(in the rows, 128 means zero)
Here are made-up things, facts about them, and rows of numbers that follow some of those facts. Name the thing behind each unnamed row.

Some facts about the things:
α plotrer <- biplusik, brige, nevo, pipler, pluken, skupli
α zasis <- brakar, brosa, flokla, gisim, groro, katron, kliril, trirul
α fiste <- brestel, rofil, sibel, tatedrur, troskur, vudro
α klemer <- brifo, dobruve, fladruk, gotu, musifu, skigoflim, trudrul
α trelorok <- brobrosik, liredul, rostu
α kliske <- brodus, brubran, bupil, gusti, klifil, pledim, ruzur, stegruk
α nagur <- depi
α fletrar <- deplir, gunu, rugros
α skogram <- depliru
α kesen <- drepla, fuvas, klubu, skugigu
α drenu <- drifo, fograr, gruklom, kliska, klorebra, nobozil, stivus
α drasti <- drisar, govi, groflus, plufor, rebreflur, sofli
α drinu <- dritrufir, gostok, lakin, lozu, nefle
α fustik <- drofar, fluklus, grepluzo, nobutral, peses, sodro, zevi
α niske <- dudrotre, numam, senak, skoflus, vupok, zabafur, zino
α zemek <- fegotren, kegu
α vinuk <- fleflik, skube
α nilor <- fletok, lomaki
α mabrikles <- fute
α sustor <- gograr, sefi, voklo
α mezas <- granur, maskul, munul, sastur, trimis
α toka <- groklomo
α dapes <- guto, naba, truskogul
α didrun <- keflon, skedror, trimes, vedem
α skogoter <- kevel, pigro, skozi, sogam
α vibal <- kezik, tevor, ziplu
α brufes <- klazun, nabagrol
α rastur <- klinor
α nones <- nastas, plomo, renik, vidrol, zeklum
α britar <- plepleti
α kevu <- pufis
α klustak <- rakil, vastusi
α trevidram <- sezin
α trevas <- trabo
[britar, skogoter] η vibal
[britar] η kevu
[britar, nefle] η fegotren
[brobrosik, stivus, trevas] η zasis
[brobrosik, drifo] η vules
[brobrosik, gostok] η fletok
[brosa] η kevel
[brosa, kasku, musifu] η ziplu
[brosa, fustik, renik] η bupil
[dapes, renik] η dritrufir
[depi, lozu] η nabagrol
[depi] η nobozil
[depi, flokla] η voklo
[drifo] η kliske
[drifo, rugros, troskur] η groklomo
[drisar, trevidram] η drinu
[drisar] η ruzur
[drisar, flokla, renik] η gisim
[flokla, musifu, rugros] η zeklum
[flokla, kesen, troskur] η rakil
[fustik] η brubran
[fustik, nilor] η rofil
[fustik, kesen, sastur] η fleflik
[fustik, nevo, sastur] η plufor
[fute] η katron
[fute] η skube
[gostok, trevidram] η klemer
[groflus, peses] η trabo
[groflus, groro] η sogam
[groro] η deplir
[groro] η vedem
[groro, skogoter, troskur] η kliska
[kasku] η brufes
[kasku] η sezin
[kesen, pipler] η skugigu
[klorebra] η vudro
[klubu] η trirul
[klubu] η nastas
[lozu] η plepleti
[lozu] η klinor
[nefle, sefi] η zevi
[nevo] η grepluzo
[nevo] η lakin
[nevo] η munul
[nilor] η govi
[nilor, skogram, vupok] η truskogul
[peses, rugros] η brakar
[peses] η skupli
[peses] η vinuk
[pipler] η skigoflim
[pipler] η kezik
[pipler, pufis] η pluken
[pufis] η granur
[rostu] η mabrikles
[rostu, trevidram] η klifil
[rostu, trevidram] η gograr
[rugros] η fograr
[rugros] η drasti
[rugros, skogram] η skoflus
[sastur] η guto
[sefi] η dudrotre
[senak] η keflon
[senak] η didrun
[senak] η drenu
[sodro] η rebreflur
[sodro, trudrul] η stegruk
[sodro] η skozi
[sodro] η rastur
[tevor, trudrul] η toka
[tevor] η numam
[trimes] η pigro
[trimes] η dobruve
[troskur] η fletrar
[trudrul] η sofli
[vidrol] η gotu
[vidrol] η zemek
[vidrol] η fuvas
[zino] η pledim
[zino] η kliril
[zino] η naba
[biplusik, brige, brodus, brosa, brubran, dapes, drasti, drepla, dudrotre, fluklus, fute, govi, grepluzo, groro, guto, keflon, kevu, klemer, klifil, kliske, klustak, musifu, nabagrol, nastas, nilor, nobozil, nones, numam, rostu, skedror, sodro, trabo, trimis, trirul, troskur, trudrul, vibal, vules, zasis, zemek, zino] β b
[brakar, brifo, depi, depliru, didrun, drenu, drisar, fegotren, fladruk, fletrar, fograr, gisim, gograr, granur, groflus, groklomo, gruklom, gusti, kegu, kevel, kezik, kliska, lakin, liredul, lozu, mabrikles, naba, niske, peses, plomo, plotrer, pluken, rakil, rebreflur, renik, rofil, ruzur, sastur, sefi, skogoter, skugigu, skupli, stegruk, sustor, tevor, toka, trevas, trevidram, trimes, vastusi, vidrol, vudro, zeklum, ziplu] β c
[brestel, britar, brobrosik, brufes, bupil, deplir, dobruve, drifo, drinu, dritrufir, drofar, fiste, fleflik, fletok, flokla, fustik, fuvas, gostok, gotu, gunu, kasku, katron, kesen, klazun, klinor, kliril, klorebra, klubu, lomaki, maskul, mezas, munul, nagur, nefle, nevo, nobutral, pigro, pipler, pledim, plepleti, plufor, pufis, rastur, rugros, senak, sezin, sibel, skigoflim, skoflus, skogram, skozi, skube, sofli, sogam, stivus, tatedrur, trelorok, truskogul, vedem, vinuk, voklo, vupok, zabafur, zevi] β a

Some things and their rows:
pigro: [136 125 142 145 137 116 119 132 108 125 126 126 121 117 129 123 124 113
 122 104 100 114 114 130 137 124 143 115 134 108 128 121 110 138 126 141
 128 133 131 135 127]
bupil: [139 124 133 141 127 120 121 131 108 129 136 134 156 136 124 128 109 109
 127 131  97 120 112 188 132 135 130 111 138 109 132 109 107 137 110 204
 128 134 148 134 114]
kliske: [161 142 136 142 127 143 122 126 113 123 127 146 167 145 123 143 119 108
 179 166 197 137 114 129 110 124 124 104 127 116 158 130 186 135 111 116
 156 135 182 133 114]
brubran: [140 126 134 143 129 117 145 124 105 123 135 134 155 128 124 145 125 117
 141 112 122 136 112 161 168 130 131 132 136 109 127 113 127 137 109 146
 150 142 172 124 113]
lozu: [129 126 135 144 130 108 146 145 106 131 138 129 121 112 122 112 106 139
 122 116 105 128 140 144 132 146 134 142 127 124 116 112  96 147 115 113
 125 135 109 139 129]
depi: [128 125 135 144 128 109 147 146 105 130 135 133 121 113 124 111 104 141
 123 116 103 128 139 150 125 151 130 142 128 133 116 111  94 145 114 112
 125 134 108 145 130]
brobrosik: [166 123 175 147 127 122 123 176 119 161 141 129 122 113 131 108 160 171
 143 108 137 110 131 126 168 166 122 110 126 108 116 109  90 154 111 148
 128 134  97 123 124]
nilor: [129 178 137 142 152 155 120 158 164 117 119 130 120 134 176 104 100 104
 152 150 201 133 129 123 107 124 122 101 141 110 174 109 122 134 144 116
 220 149 112 125 118]
drofar: [133 124 155 148 137 111 122 132 112 127 124 125 122 111 137 132 135 107
 122  98  99 111 114 136 128 125 148 109 129 108 126 119 104 141 132 135
 132 134 126 137 139]
nones: [138 124 134 143 126 120 121 129 111 118 119 142 125 141 134 109 119 107
 126 128 204 123 110 122 109 125 122 103 128 132 142 142 175 133 125 114
 167 135 139 124 130]
nastas: [132 123 133 146 134 109 145 123 105 118 121 132 122 120 127 121 138 123
 122  97 137 124 110 131 140 127 145 144 137 108 123 131 114 134 121 118
 159 135 140 124 130]
granur: [129 126 136 144 135 110 134 125 106 136 126 127 123 117 124 125 124 125
 121 119 104 128 128 142 125 125 165 143 126 111 114 132 120 141 119 115
 124 140 119 138 126]
rostu: [130 124 133 148 128 110 160 140 106 116 130 138 121 113 123 112 118 140
 126  97 140 123 113 131 147 154 121 143 139 117 130 114  92 136 118 113
 163 133 128 127 138]
sibel: [135 125 142 145 138 115 119 132 107 125 125 127 120 117 130 123 126 114
 121 103 100 114 115 130 135 124 145 116 135 108 128 122 109 138 126 141
 128 134 130 134 129]
nefle: [141 125 141 150 138 108 128 175 118 121 164 136 123 109 130 118 102 142
 121  98  99 113 121 124 181 134 122 105 142 110 126 117  96 156 122 112
 122 134 139 138 129]
brifo: [131 123 133 143 135 110 131 128 107 129 132 124 123 138 124 111 114 146
 122 148 107 138 145 125 121 123 164 175 150 108 118 146 140 134 112 119
 122 134 105 126 120]
peses: [127 132 144 149 133 108 155 146 108 130 140 129 121 107 123 125 112 130
 122 102 103 125 144 147 132 145 129 131 124 129 116 117  93 153 124 114
 129 135 110 150 141]
pipler: [135 126 137 144 132 108 126 168 115 122 145 129 122 113 145 109  99 128
 121  99  98 113 114 133 154 134 137 106 138 108 119 108  97 152 113 114
 123 133 126 124 122]
gruklom: [127 125 150 179 129 112 135 140 105 134 139 131 126 122 131 114 119 114
 121 115 141 136 134 157 129 133 195 153 122 109 118 155 123 154 120 119
 128 141 107 169 120]
katron: [138 126 137 157 149 141 118 124 106 138 120 167 123 122 123 104 106 136
 122 105 101 111 120 122 166 124 144 123 124 108 116 111  92 134 147 141
 123 135 169 134 120]

Name these rows:
No name comes twice in this set of rows, the named rows included.
[132 124 134 143 126 108 118 192 157 121 119 135 137 137 233 106 100 102
 125 119 109 111 110 146 112 124 159 106 126 134 117 114 147 158 111 115
 133 149 108 123 116]	fustik
[138 125 141 143 168 121 121 124 122 125 118 123 122 108 127 151 131 104
 123  99  98 111 124 130 123 124 123 112 141 108 137 110  92 134 152 120
 151 135 123 125 153]	skoflus
[135 125 133 142 130 107 125 166 115 124 137 127 121 119 170 104  98 120
 121 100  97 112 110 140 148 132 167 105 136 108 113 110 103 153 111 115
 124 136 122 123 116]	nevo
[145 149 134 143 130 111 123 124 113 137 120 124 125 112 124 137 136 105
 122 139 117 116 116 123 111 126 121 105 123 175 118 118 162 137 133 116
 134 143 119 127 160]	niske
[147 125 138 144 126 120 121 139 104 116 119 126 124 172 123 105 112 136
 124 166 212 133 112 126 110 126 121 103 165 125 156 162 195 132 111 113
 152 135 114 122 126]	klemer
[128 127 133 152 127 119 131 126 105 118 122 198 127 139 123 108  98 149
 130  98 123 116 111 154 120 179 125 164 130 147 114 112  93 132 120 145
 168 133 139 125 129]	brosa
[147 124 203 186 129 123 123 205 126 166 159 127 121 119 168 104 162 160
 142 105 181 110 136 125 174 186 145 114 128 109 116 109  92 172 110 166
 136 136  92 123 117]	stivus
[128 123 136 144 126 108 153 149 105 126 130 136 121 116 125 106 104 138
 123 116 103 127 138 168 111 165 127 149 130 145 116 109  92 139 113 116
 130 134 100 151 138]	drisar
[128 124 134 141 129 109 150 156 105 133 137 128 129 124 171 105  98 134
 123 109  97 125 111 169 137 137 217 116 127 114 114 111 119 169 110 114
 123 165 113 125 115]	sastur
[135 126 135 141 129 109 156 150 105 115 146 127 125 129 123 106 104 162
 124 104 137 131 119 123 156 140 125 167 176 109 130 121 109 133 110 112
 143 135 116 122 124]	trudrul
[127 127 134 142 127 109 165 151 105 115 127 137 122 145 126 105 104 151
 123 111 135 134 122 145 109 178 122 190 189 130 151 109  90 133 110 149
 174 137  96 126 146]	musifu
[167 145 140 142 130 135 119 176 123 183 121 128 122 133 130 104 147 166
 188 179 219 109 141 127 108 141 121 104 128 156 114 108 140 158 110 113
 132 145  93 123 120]	trevas
[134 123 132 142 128 126 117 178 144 119 119 149 122 142 126 105 100 106
 126 151 154 113 115 128 113 130 125 104 130 161 163 109 118 134 122 120
 149 136 106 153 141]	kasku
[133 125 132 154 131 110 173 160 106 116 156 154 121 108 125 114 106 159
 124  97 127 127 110 129 178 150 121 123 152 122 121 123  97 150 115 116
 134 134 148 129 136]	troskur

Now the same things, written a new way:
Some things and their rows:
mabrikles: [109 104 147 118 137 106 109 139 145 152 134 118 101 148 135 138 121 109
  98  89 148 134 133 138 140 133 146 116 152 134 138 126 161 140 141 104
 135 117  97 115 121 129 111  64 111 132 104]
fleflik: [127 120 149 146 145 113 171 145 143 131 141 104 106 132 142 150 132 123
 104 135 137 138 113 103 143 123 135 126 129 138 135 132 127 122 150  97
 152 111 150 104 119 126 121 127 144 110 120]
sastur: [119 126 143 148 115 115 186 154 143 148 137 108  97 132 141 160 121 109
 112 137 137 136 139 100 144 110 141 126 129 132 137 108 135 129 126 106
 142 109 141 105 121 123 123 153 130 100 119]
mezas: [111  94 144 118 144 102 135 136 145 139 142 128 104 135 128 138 128 105
 110  96 135 131 120 126 141 121 141 124 160 131 134 102 165 142 138 101
 137 129 112 111 108 134 124  74 113 137 116]
granur: [120 124 157 144 122 112 160 145 139 140 129 105  98 131 141 149 125 119
 102 130 142 133 129 113 139 124 137 123 131 133 135 140 129 124 132 110
 146 110 139 113 122 126 117 141 134 100 120]
nabagrol: [118 124 158 138 138 112 157 142 141 129 129 103  93 133 136 152 122 121
 102 135 142 147 128 116 139 134 134 115 124 139 135  98 123 119 152 106
 146 124 140 117 124 131 123 133 133  98 110]
gisim: [118 126 153 149 131 110 150 157 148 148 131  97  85 132 148 147 124 141
  92 125 145 132 119  98 134 149 139 125 122 137 148 112 136 123 142  95
 151 109 132 116 135 117 116  95 140 100 100]
groklomo: [119 130 154 136 122 116 170 138 144 148 128 110  95 127 144 145 135 127
  96 133 141 145 118 122 132 142 143 112 125 133 141 129 130 120 152 107
 150 105 141 105 129 122 131 130 129  96  99]
toka: [112 100 150 112 143 101 109 138 144 139 135 128 104 163 124 147 127 112
 105  86 138 133 122 127 132 128 146 115 157 124 136 108 173 134 120  88
 142 121 112 131 108 134 121  81  93 128 100]
drifo: [125 110 144 145 100 111 197 140 145 144 134 118  94 117 146 140 129 122
 103 137 123 148 130 124 142 113 145 114 145 149 146  80 134 125 154 154
 140 127 133 103 121 128 150 161 140  81 119]
zabafur: [109 107 141 150 123 110 127 128 138 131 125 104 106 127 138 147 113 114
 120 140 129 135 116 110 125 115 135 124 128 125 141 116 118 124 124 114
 147 119 144 104 128 130 134 137 141 126 124]
kliska: [128 129 163 142 109 106 188 140 140 147 130 117  92 120 148 141 147 128
  91 139 132 144 119 131 142 131 141 102 136 140 141 135 139 121 147 129
 149 104 139 113 123 128 130 145 129  85 116]
skozi: [118 110 153 140 132 113 142 140 138 123 127 108 104 145 134 148 120 125
 107 122 129 138 113 105 128 120 138 132 142 138 137  99 129 115 135 113
 150 131 146 120 113 130 137 148 132 102 114]
sodro: [110 114 162 129 121 128 184 153 141 123 124 117  95 138 124 171 104 103
 113 118 136 142 138  98 131 136 141 142 136 140 127  56 124 120 142 103
 131 145 140 119 107 130 136 173 121  80 101]
nones: [107 101 150 114 146 100 135 141 144 135 139 125  95 136 123 149 125 102
 108 102 139 137 134 130 144 130 138 111 150 126 132  84 164 142 138  90
 133 133 109 119 113 140 116  75 105 131 110]
pigro: [118 115 153 145 130 112 149 138 138 129 127 108 102 131 139 143 123 122
 103 127 133 136 120 111 135 121 135 132 141 137 136 118 123 120 141 119
 148 126 141 112 117 128 128 136 142 105 124]
gotu: [121 109 157 145 127 112 148 139 136 128 130 108 103 128 140 145 125 121
 105 130 133 137 117 113 137 119 136 130 140 141 136 120 124 122 139 125
 147 123 142 112 116 130 129 145 142 103 123]
nobozil: [131 121 157 141 128 104 180 147 140 131 130 108  92 128 140 148 129 124
  97 138 134 154 134 123 148 123 138 101 129 145 141  90 133 120 156 128
 147 122 137 119 123 133 128 156 134  89 115]
pipler: [115 114 144 147 116 113 190 146 142 141 136 110  99 115 140 154 121 110
 114 138 128 131 131 104 141 109 136 135 138 136 136 102 124 129 135 120
 140 126 142 100 115 128 131 151 141 104 129]
kasku: [111  91 131 119 139 106 158 141 151 147 149 132 106 137 127 145 125 102
 116  97 132 131 126 119 142 117 146 122 157 129 138  69 169 144 140  94
 133 130 114 102 109 132 132  81 108 134 108]

Rows to name:
No name comes twice in this set of rows, the named rows included.
[102  99 153 124 152  91 117 155 149 142 135 114  72 121 134 135 129 131
  91  89 144 122 118 112 135 169 135 120 147 130 148  69 168 142 142  80
 136 142  93 132 129 130 105   6 119 133  97]	zasis
[132 127 152 140 110 109 189 143 143 149 131 116  93 132 145 148 139 129
  94 134 132 152 125 125 141 125 147 103 132 143 144 109 142 120 148 129
 147 108 140 112 125 126 138 157 123  85 106]	fograr
[103 108 144 146 115 108 137 133 136 129 122 102  94 121 133 155 106 105
 125 149 131 138 140 111 128 117 134 119 121 121 139  84 120 128 119 108
 141 127 135 110 129 133 129 146 130 116 122]	zino
[105 115 156 144 129 106 136 126 134 126 122 102  96 112 135 150 119 112
 115 148 135 137 127 118 129 128 128 113 119 121 137 117 114 126 126 104
 146 120 142 113 131 135 119 131 134 121 124]	dudrotre
[110 100 137 116 141 102 167 145 150 142 147 129  96 131 121 154 125  96
 116 107 135 137 141 119 148 121 141 111 146 124 134  56 171 146 138  80
 132 134 113 111 113 137 124  83 100 130 104]	nilor
[109 112 154 145 110 112 186 139 137 137 132 112  95 109 140 142 124 112
 110 135 125 130 131 114 136 119 135 137 141 135 136 108 122 129 135 128
 142 130 139 103 115 129 135 144 142 100 134]	nefle
[108 124 156 145 101 113 175 144 137 145 128 112  91 123 141 147 124 112
 107 135 135 131 140 117 134 122 139 130 136 131 136 116 128 128 120 124
 138 117 133 110 120 126 126 147 134  95 127]	sefi
[111 107 134 147 123 112 152 131 141 135 131 108 107 127 137 153 117 112
 124 145 127 137 116 104 127 112 138 123 126 123 143  99 123 127 126 104
 148 117 149  97 128 129 140 142 134 128 119]	vupok
[109 147 139 143 128 116 148 139 144 151 131  91  96 158 141 130 123 125
  97 123 148 142 159 131 141 120 140 137 124 133 140 109 122 113 149 105
 159 115 131 107 125 119 125 126 140  91 116]	ruzur
[102 106 146 116 118 103 172 138 146 160 142 134  94 121 130 139 139  99
 109 105 135 129 132 136 140 129 146 114 152 121 136 106 170 148 128 101
 130 118 107 105 115 133 125  77 101 127 110]	skogoter
[110 110 150 114 136 104 152 137 149 155 143 130  98 131 132 139 141 109
 101  99 142 134 122 135 140 137 147 111 145 124 137 117 171 143 141  89
 137 112 109 108 118 130 121  66 101 131  99]	fletrar

